Moves between units:
nj x ll
nj i hm
nj m jh
nj f mz
nj p rc
nj h sj
gg x lj
gg i sq
gg m cd
gg f bn
gg p th
gg h dc
dj x sf
dj i ns
dj m dg
dj f hg
dj p bq
dj h bl
zm x dh
zm i nr
zm m fz
zm f rp
zm p mn
zm h sg
zs x bb
zs i dj
zs m zn
zs f fz
zs p tb
zs h hg
bn x lg
bn i dc
bn m hz
bn f rq
bn p jq
bn h tp
nh x dp
nh i zj
nh m jg
nh f hj
nh p fr
nh h mj
dg x dj
dg i ld
dg m bb
dg f dh
dg p pc
dg h hq
tl x zt
tl i fz
tl m jm
tl f tt
tl p gd
tl h dl
ng x hz
ng i lg
ng m mp
ng f rc
ng p jr
ng h mt
qn x zj
qn i fs
qn m dp
qn f gq
qn p ms
qn h sr
lz x zq
lz i qz
lz m dr
lz f dg
lz p jn
lz h ld
bp x pz
bp i jm
bp m sz
bp f pg
bp p fm
bp h zz
dc x gr
dc i mg
dc m gb
dc f tp
dc p gg
dc h fg
mq x gq
mq i rl
mq m hj
mq f rn
mq p bz
mq h lq
lq x fr
lq i ms
lq m cm
lq f pr
lq p mq
lq h jg
jr x hm
jr i gs
jr m ll
jr f jf
jr p rq
jr h ng
bq x dr
bq i zq
bq m pc
bq f zs
bq p hq
bq h dj
th x fg
th i pp
th m pm
th f jq
th p gb
th h gg
fm x sd
fm i ff
fm m rj
fm f zl
fm p pn
fm h bp
bl x jn
bl i mf
bl m hq
bl f zf
bl p dj
bl h dr
br x ms
br i nl
br m fr
br f bz
br p mj
br h dp
mz x rz
mz i sj
mz m pb
mz f rg
mz p fs
mz h ht
bz x jg
bz i dp
bz m hb
bz f tq
bz p cm
bz h mq
pp x zl
pp i sz
pp m cr
pp f gg
pp p pj
pp h sq
rn x fl
rn i lq
rn m qb
rn f cl
rn p tq
rn h pr
gq x mj
gq i sr
gq m mq
gq f fl
gq p jg
gq h fr
tq x ds
tq i mq
tq m jc
tq f qz
tq p gl
tq h rn
jg x nh
jg i qn
jg m bz
jg f ds
jg p lq
jg h gq
zz x tt
zz i jl
zz m pn
zz f rr
zz p bp
zz h sd
sf x ld
sf i bd
sf m dj
sf f nr
sf p dr
sf h jn
sj x mp
sj i hz
sj m jf
sj f ht
sj p nj
sj h bt
dr x lz
dr i mr
dr m bq
dr f bb
dr p bl
dr h sf
lf x td
lf i zn
lf m tm
lf f jm
lf p rp
lf h jd
pm x th
pm i cr
pm m tp
pm f hm
pm p lg
pm h cd
dp x qn
dp i sb
dp m nh
dp f mq
dp p br
dp h rl
pc x bq
pc i lz
pc m zf
pc f zn
pc p nr
pc h dg
mr x qz
mr i qb
mr m zq
mr f sf
mr p mf
mr h bd
pr x hb
pr i jg
pr m gl
pr f tz
pr p rn
pr h ds
cj x tp
cj i th
cj m mt
cj f ll
cj p hz
cj h jq
ll x jr
ll i jq
ll m nj
ll f rz
ll p bt
ll h mp
mj x rl
mj i zr
mj m gq
mj f cm
mj p nh
mj h br
hm x jq
hm i cd
hm m jr
hm f sj
hm p mt
hm h hz
bb x dg
bb i sf
bb m zs
bb f zm
bb p zf
bb h nr
pb x mz
pb i jf
pb m zr
pb f ms
pb p sb
pb h sc
mt x cj
mt i pm
mt m rq
mt f nj
mt p ng
mt h hm
jf x sj
jf i ng
jf m rz
jf f sc
jf p jh
jf h rc
fs x fp
fs i nj
fs m sb
fs f sr
fs p sc
fs h mz
lg x gb
lg i gr
lg m bn
lg f mt
lg p gs
lg h pm
ns x bd
ns i bs
ns m ld
ns f bl
ns p zq
ns h mf
zr x pb
zr i rz
zr m sr
zr f br
zr p zj
zr h nl
fr x br
fr i rg
fr m lq
fr f hb
fr p gq
fr h nh
zd x mf
zd i tz
zd m jn
zd f bq
zd p ld
zd h zq
cp x sg
cp i zf
cp m zc
cp f tm
cp p fz
cp h mn
sq x pg
sq i pn
sq m mh
sq f dc
sq p pp
sq h mg
jc x tq
jc i hj
jc m tz
jc f mr
jc p bs
jc h qb
cr x pp
cr i cn
cr m fg
cr f cd
cr p gr
cr h mh
pg x dd
pg i zz
pg m sq
pg f gr
pg p zl
pg h rr
zc x cp
zc i tb
zc m rp
zc f gd
zc p jd
zc h td
fj x qb
fj i fl
fj m qz
fj f ns
fj p tz
fj h bs
jn x zd
jn i gh
jn m bl
jn f pc
jn p sf
jn h lz
gh x tz
gh i tq
gh m mf
gh f lz
gh p bd
gh h qz
hq x bl
hq i zd
hq m nr
hq f tb
hq p dg
hq h bq
lj x mh
lj i pg
lj m gg
lj f lg
lj p fg
lj h gr
mf x gh
mf i jc
mf m zd
mf f dr
mf p ns
mf h mr
jh x nj
jh i jr
jh m fp
jh f pb
jh p ls
jh h jf
zq x mr
zq i fj
zq m lz
zq f dj
zq p zd
zq h ns
zn x zs
zn i dg
zn m mn
zn f jd
zn p sg
zn h dh
zj x sb
zj i fp
zj m qn
zj f mj
zj p rg
zj h zr
mg x rr
mg i fm
mg m pj
mg f fg
mg p sq
mg h zl
tp x pm
tp i fg
tp m cj
tp f jr
tp p bn
tp h gs
tb x zf
tb i bq
tb m sg
tb f td
tb p dh
tb h zs
tm x lf
tm i mn
tm m gd
tm f mb
tm p dl
tm h zt
hj x mq
hj i mj
hj m ds
hj f qb
hj p hb
hj h cm
nl x sc
nl i ls
nl m rg
nl f dp
nl p zr
nl h sb
cd x gg
cd i mh
cd m gs
cd f hz
cd p pm
cd h gb
ds x hj
ds i gq
ds m tq
ds f fj
ds p pr
ds h fl
td x mn
td i zs
td m lf
td f tl
td p zc
td h fz
dl x rp
dl i cp
dl m jl
dl f qr
dl p tl
dl h tm
gr x pj
gr i rr
gr m dc
gr f pm
gr p lj
gr h cr
sz x bp
sz i mb
sz m cn
sz f sq
sz p rj
sz h pn
jq x gs
jq i gg
jq m hm
jq f mp
jq p cj
jq h bn
mn x zn
mn i bb
mn m td
mn f zt
mn p cp
mn h zm
hz x bn
hz i gb
hz m ng
hz f bt
hz p hm
hz h cj
mb x jm
mb i zt
mb m pz
mb f pn
mb p qr
mb h ch
jl x dl
jl i zc
jl m ch
jl f sd
jl p jm
jl h gd
rq x mt
rq i tp
rq m bt
rq f jh
rq p mp
rq h jr
hb x bz
hb i nh
hb m pr
hb f jc
hb p fl
hb h hj
rr x rj
rr i sd
rr m mg
rr f cr
rr p pg
rr h cn
zf x pc
zf i dr
zf m tb
zf f mn
zf p hg
zf h bb
zt x jd
zt i zm
zt m tl
zt f ch
zt p tm
zt h rp
sg x tb
sg i pc
sg m cp
sg f lf
sg p zm
sg h zn
fl x cm
fl i fr
fl m rn
fl f bs
fl p ds
fl h hb
sd x qr
sd i gd
sd m fm
sd f cn
sd p zz
sd h pz
jd x fz
jd i dh
jd m zt
jd f jl
jd p lf
jd h zc
ld x ns
ld i cl
ld m sf
ld f hq
ld p lz
ld h zd
fz x zm
fz i hg
fz m jd
fz f dl
fz p td
fz h cp
dd x pn
dd i tt
dd m pg
dd f pj
dd p cn
dd h rj
gb x dc
gb i pj
gb m lg
gb f cj
gb p cd
gb h th
ms x rg
ms i sc
ms m br
ms f jg
ms p rl
ms h qn
hg x nr
hg i bl
hg m dh
hg f cp
hg p zs
hg h zf
pj x mg
pj i rj
pj m gr
pj f th
pj p mh
pj h pp
jm x tl
jm i jd
jm m mb
jm f zz
jm p ff
jm h jl
bt x rq
bt i cj
bt m rc
bt f fp
bt p sj
bt h ll
rc x bt
rc i mt
rc m ls
rc f fs
rc p jf
rc h nj
nr x hq
nr i jn
nr m hg
nr f sg
nr p bb
nr h pc
bd x cl
bd i gl
bd m ns
bd f jn
bd p mr
bd h gh
ff x gd
ff i lf
ff m qr
ff f bp
ff p ch
ff h jm
gd x tm
gd i td
gd m ff
gd f pz
gd p jl
gd h tl
cl x bs
cl i pr
cl m bd
cl f zd
cl p qz
cl h tz
cm x lq
cm i br
cm m fl
cm f gl
cm p hj
cm h bz
rz x jf
rz i mp
rz m mz
rz f nl
rz p fp
rz h ls
ch x jl
ch i rp
ch m tt
ch f fm
ch p mb
ch h ff
dh x hg
dh i hq
dh m zm
dh f zc
dh p zn
dh h tb
sc x ht
sc i rc
sc m nl
sc f qn
sc p pb
sc h fs
fp x jh
fp i ll
fp m fs
fp f zr
fp p ht
fp h rz
rp x zc
rp i sg
rp m dl
rp f ff
rp p zt
rp h lf
rg x nl
rg i ht
rg m ms
rg f nh
rg p sr
rg h zj
gs x cd
gs i lj
gs m jq
gs f ng
gs p tp
gs h lg
tt x ch
tt i dl
tt m zz
tt f rj
tt p pz
tt h qr
cn x sz
cn i pz
cn m zl
cn f mh
cn p rr
cn h dd
qr x ff
qr i tm
qr m sd
qr f sz
qr p tt
qr h mb
rl x sr
rl i pb
rl m mj
rl f lq
rl p dp
rl h ms
tz x jc
tz i ds
tz m gh
tz f zq
tz p cl
tz h fj
bs x gl
bs i hb
bs m cl
bs f mf
bs p fj
bs h jc
mp x ng
mp i bn
mp m sj
mp f ls
mp p ll
mp h rq
pz x mb
pz i tl
pz m bp
pz f dd
pz p sd
pz h tt
zl x cn
zl i bp
zl m pp
zl f lj
zl p mg
zl h pg
qz x fj
qz i rn
qz m mr
qz f ld
qz p gh
qz h cl
qb x rn
qb i cm
qb m fj
qb f bd
qb p jc
qb h gl
ht x ls
ht i bt
ht m sc
ht f zj
ht p mz
ht h fp
gl x pr
gl i bz
gl m bs
gl f gh
gl p qb
gl h tq
mh x sq
mh i dd
mh m lj
mh f gb
mh p cr
mh h pj
sr x zr
sr i mz
sr m rl
sr f fr
sr p qn
sr h rg
ls x rc
ls i rq
ls m ht
ls f sb
ls p rz
ls h jh
pn x zz
pn i ch
pn m dd
pn f mg
pn p sz
pn h fm
fg x cr
fg i zl
fg m th
fg f gs
fg p dc
fg h lj
sb x fs
sb i jh
sb m zj
sb f rl
sb p nl
sb h pb
rj x fm
rj i qr
rj m rr
rj f pp
rj p dd
rj h sz

In the rows, 66 stands for zero.

The rows follow the links: the fewer symbols apart two units are, the more alike their rows tend to be.

Each row is also shifted at random along 3 hidden directions that mean nothing.

Some units, each with a row of numbers:
pc	48,67,64,69,67,66,73,90,61,70,62,58,63,69,67,55,70,81,50,53,70,64,65,59,64,57,77,67,66,79,59,71,58,72,63,69,79,71,66
bs	70,60,60,67,66,61,62,56,72,67,58,66,67,63,48,79,77,59,87,65,72,56,58,66,75,73,70,56,72,59,58,64,59,68,72,56,52,69,52
mp	39,69,69,75,68,61,73,82,67,66,73,66,73,65,72,56,50,80,51,54,61,72,66,74,73,70,52,70,56,71,67,65,60,56,64,61,66,64,78
mb	50,73,72,58,64,76,60,58,66,66,65,72,66,73,68,66,74,63,71,79,66,77,75,58,54,63,66,67,67,60,70,69,82,70,71,79,69,64,60
fr	62,61,61,76,65,67,63,55,76,66,66,75,73,54,57,78,72,60,84,68,64,61,59,72,70,72,63,66,73,57,69,64,69,61,77,63,52,71,57
jr	91,68,73,66,65,60,66,67,71,59,71,63,67,68,60,64,48,74,71,58,67,63,66,76,78,75,59,68,57,68,60,50,50,60,57,58,59,60,84
dj	74,62,60,65,68,66,63,58,60,69,65,52,55,67,66,70,71,55,75,76,79,58,62,62,60,58,83,63,75,69,66,69,64,77,62,66,76,71,59
bp	83,72,72,57,67,73,74,81,57,69,67,74,65,75,83,56,71,73,41,67,57,78,79,59,60,62,68,72,64,75,71,77,77,70,64,76,80,63,74
lq	141,56,59,71,68,68,76,69,63,69,72,70,62,54,77,73,68,63,60,65,59,54,63,72,69,66,81,77,79,78,75,71,67,70,62,64,73,75,76
ng	75,67,69,68,68,62,64,57,65,63,75,60,64,66,73,67,49,60,68,72,70,66,66,75,69,70,59,67,62,65,72,60,63,61,60,61,67,62,77
rc	57,66,66,74,67,65,60,45,69,64,78,61,66,59,71,73,51,53,80,80,71,65,62,78,63,68,59,69,67,57,78,60,71,61,66,63,64,66,69
pp	67,72,74,54,66,63,64,60,66,64,64,72,68,79,66,67,66,63,66,71,65,75,74,64,70,73,55,58,58,59,64,65,69,64,67,64,60,56,67
ms	64,61,60,78,67,70,63,49,72,68,73,72,69,51,68,78,66,54,81,76,64,63,60,75,63,68,64,72,75,59,79,67,77,63,74,67,61,73,62
sf	75,63,63,66,66,61,71,84,65,66,58,58,63,69,57,61,71,79,61,51,71,58,63,61,73,64,79,63,66,77,52,65,49,72,61,62,70,69,66
cd	72,70,72,59,68,60,64,59,65,63,68,65,66,75,69,66,56,63,67,70,69,70,70,70,73,74,55,60,57,61,65,62,62,61,61,59,61,57,72
mz	109,61,63,78,70,69,78,78,59,70,83,64,63,53,92,60,51,69,42,65,58,64,65,77,64,60,71,86,71,83,83,72,70,65,58,69,85,73,88
zj	109,60,66,73,63,69,61,52,75,61,73,69,68,54,57,77,59,62,87,68,65,56,61,78,71,72,69,75,73,64,70,52,63,64,65,64,57,70,75
zz	84,72,72,57,67,73,76,86,58,70,66,75,65,75,82,54,71,78,38,63,55,78,79,58,61,62,68,74,63,77,69,76,75,70,63,77,81,64,76
hj	44,61,60,78,67,62,79,93,71,72,60,80,78,58,63,62,77,85,50,42,54,65,62,67,78,70,61,67,65,72,61,76,61,60,77,60,58,73,61
gl	89,57,56,72,71,63,80,82,58,75,65,68,63,58,79,67,75,67,47,59,62,60,62,66,70,63,76,68,74,78,71,83,66,70,68,61,76,75,64
sq	37,74,72,57,68,64,66,65,65,66,63,74,71,78,70,64,69,65,61,71,63,80,74,63,67,72,51,58,56,57,66,72,74,61,72,66,60,58,61
lf	89,72,75,60,61,74,66,82,69,61,61,66,65,74,56,56,70,85,64,55,64,67,74,59,65,62,78,73,65,76,53,56,59,73,59,77,71,66,76
sc	54,66,68,80,64,66,68,74,76,63,70,72,77,56,59,64,57,79,69,52,59,65,62,76,75,72,57,74,63,68,65,57,60,56,69,63,56,69,75
rz	70,64,65,77,68,67,65,55,68,66,79,63,66,56,75,70,52,58,71,76,66,65,62,78,63,66,62,74,69,65,80,64,71,61,64,66,69,70,74
gs	109,67,70,59,70,61,67,56,58,64,76,59,58,72,81,68,51,55,61,77,70,66,70,73,68,69,64,66,63,69,73,64,64,66,54,61,73,60,80
sb	61,65,67,81,65,67,74,84,74,66,72,74,76,55,65,60,59,84,56,48,54,66,64,75,74,69,59,77,63,74,67,62,61,57,68,65,62,71,78
jn	67,64,64,66,65,60,66,75,68,65,56,58,65,70,50,66,72,74,73,54,74,57,61,62,74,67,77,59,67,70,50,61,49,71,64,60,63,67,61
nh	25,60,55,83,72,70,76,69,64,77,73,75,72,50,86,70,72,59,52,72,58,71,61,70,59,61,60,73,74,66,86,89,87,62,80,69,72,78,55
sd	63,75,77,54,61,72,61,66,71,62,59,76,72,77,56,64,73,74,72,65,62,75,76,60,66,70,61,63,61,60,57,60,69,67,70,73,58,59,66
jq	36,69,68,66,70,61,60,46,64,65,73,61,66,69,73,71,54,51,74,83,74,72,65,73,64,70,51,60,61,54,76,67,73,60,67,61,63,61,63
dc	74,70,71,58,69,61,70,70,60,66,68,68,66,76,77,62,58,67,53,68,65,73,72,67,71,71,56,62,57,67,67,69,66,63,62,61,68,58,74
mj	46,62,62,78,65,67,65,62,76,67,66,77,76,53,58,74,71,66,78,63,61,64,60,72,70,71,59,68,70,59,70,66,70,60,79,64,52,72,58
tq	59,59,56,72,69,63,69,63,67,72,62,70,68,58,64,75,78,59,71,66,67,60,59,66,70,69,68,61,73,63,68,76,68,67,75,60,61,72,52
sg	59,69,69,65,64,72,65,76,65,65,63,59,63,71,61,59,70,76,65,62,70,66,69,59,60,57,78,70,68,73,60,63,63,74,63,76,76,69,67
sz	63,74,75,57,65,68,73,87,64,67,62,78,72,79,70,55,71,84,45,56,55,79,78,60,69,69,58,66,56,71,60,70,68,64,67,72,67,60,72
fs	25,66,65,81,65,67,62,56,75,65,73,70,75,55,63,71,59,64,78,69,64,68,60,76,66,69,53,70,66,57,75,63,72,56,75,65,57,70,64
fl	43,60,57,75,68,64,70,64,70,72,63,74,72,57,65,75,78,60,69,66,63,64,59,68,69,69,64,62,72,61,71,77,72,64,79,62,59,73,51
zn	37,71,70,65,62,71,58,67,72,63,59,60,67,71,49,64,72,74,81,63,74,66,67,59,62,62,73,64,66,64,55,57,61,71,67,73,64,67,59
ff	71,74,77,56,59,74,57,65,74,59,59,73,70,76,50,65,73,75,80,65,65,72,75,60,65,68,68,66,63,62,55,54,66,69,67,76,57,61,67
fz	56,71,70,66,64,73,71,90,63,67,64,64,66,71,68,53,70,85,51,55,63,70,72,58,60,56,76,74,66,79,60,68,65,73,64,78,80,69,71
ls	34,66,63,80,70,67,69,63,65,69,79,65,69,56,81,65,54,62,60,72,64,70,62,76,62,64,55,74,66,65,82,72,76,58,69,66,72,70,70
tz	87,59,58,68,68,61,70,67,64,71,60,64,63,63,64,73,75,61,68,64,70,56,60,64,72,67,76,61,73,70,64,72,61,71,67,59,66,71,59
zf	60,67,65,67,67,69,71,83,60,69,64,56,61,69,70,56,69,76,54,59,70,64,67,59,60,55,80,70,69,79,62,70,61,75,61,73,82,71,67
lg	70,68,67,63,73,61,70,61,56,69,75,61,61,71,88,65,54,56,52,78,69,73,69,70,64,66,58,65,61,67,78,75,72,64,61,62,77,62,74
gh	82,60,60,66,67,59,69,71,67,68,58,62,64,65,56,71,75,67,71,57,71,55,60,64,76,69,76,59,70,70,56,67,54,70,66,58,62,69,59
qn	22,63,59,85,70,69,77,81,68,75,74,76,76,51,82,62,67,72,47,60,54,72,62,72,63,63,56,76,69,70,80,82,79,58,78,68,71,76,64
cr	76,73,74,53,65,62,61,57,68,61,63,70,68,79,60,69,63,64,74,69,67,72,72,66,74,77,55,57,56,57,59,58,62,63,65,61,54,54,69

Start, symbols taken left to right, then the unit you end at.
Answer with the unit's name.
40,68,65,68,66,70,66,77,63,69,63,58,63,69,67,59,71,72,61,64,72,67,66,59,58,56,76,68,69,73,63,70,66,73,66,74,78,70,62
i m x p: bq
68,62,63,77,65,70,61,49,75,64,73,71,71,53,61,77,63,58,85,73,65,62,60,76,66,70,63,72,73,58,75,60,71,61,72,66,56,71,65
h m x: zj
70,72,72,54,67,67,64,57,62,66,66,71,65,77,74,68,68,58,65,79,66,76,74,63,63,70,59,61,62,59,70,70,76,66,67,68,66,58,66
f x h h h: sq
71,69,71,62,60,67,61,75,73,60,56,59,65,72,42,61,69,82,80,52,73,59,66,61,72,65,78,64,65,71,46,49,47,72,61,68,61,65,68
x h i p: jn
74,73,75,56,62,74,61,65,68,63,62,73,68,76,61,64,73,71,70,69,63,74,76,60,62,66,68,68,64,63,62,62,72,70,67,76,65,62,68
p x h f: bp
73,66,67,74,69,64,70,69,64,66,78,62,66,61,78,62,49,68,56,65,64,67,65,76,68,66,61,75,63,72,75,64,64,61,60,63,73,67,81
p h x m f: ht
114,58,58,66,69,61,75,77,59,70,63,59,57,64,70,67,72,66,57,60,70,53,61,64,72,64,84,65,74,80,63,73,56,74,59,60,76,71,68
m x h f: lz
85,63,64,77,67,68,68,62,67,66,79,64,66,55,77,68,53,64,64,69,63,63,63,78,65,66,65,78,70,70,78,63,68,62,62,66,71,70,79
m i p f m: nl
63,68,67,68,71,61,72,67,58,68,76,61,64,68,85,62,51,63,51,71,67,71,68,73,66,67,57,67,60,68,76,72,69,61,61,61,75,62,77
m m i f f: jf
79,57,56,70,69,64,67,55,66,72,65,68,64,58,68,79,77,51,75,74,70,58,59,68,67,67,73,62,77,63,73,75,72,69,73,61,64,73,53
x h p: fl
83,67,66,67,67,71,75,92,57,69,67,57,59,69,76,52,67,81,44,56,67,65,70,59,60,53,85,76,70,86,63,72,61,76,56,75,89,72,76
p h m: sg
39,60,54,74,72,61,78,81,60,77,63,68,67,61,76,66,78,66,49,61,65,65,60,63,67,63,68,62,71,72,70,87,70,68,74,61,73,74,53
h i p: fl
79,70,73,65,70,58,78,91,62,65,70,66,69,73,76,52,51,84,38,48,59,71,72,70,79,72,56,68,52,79,61,66,53,59,57,59,71,60,86
f m p f: fp
70,74,77,53,64,63,65,71,70,61,59,75,73,80,57,62,67,76,65,60,62,75,75,63,76,77,55,58,54,62,55,60,61,62,66,64,54,55,71
x f m: fg
31,72,71,64,61,72,56,63,73,62,60,62,68,71,49,65,73,72,84,66,73,68,68,59,60,62,71,64,66,61,56,57,65,71,69,75,63,66,57
x i i m x: ld
40,74,73,58,68,61,69,74,65,66,63,74,73,78,68,60,66,72,55,63,61,79,73,63,73,73,49,58,53,62,62,70,67,60,69,63,60,57,66
f i i p m: pg
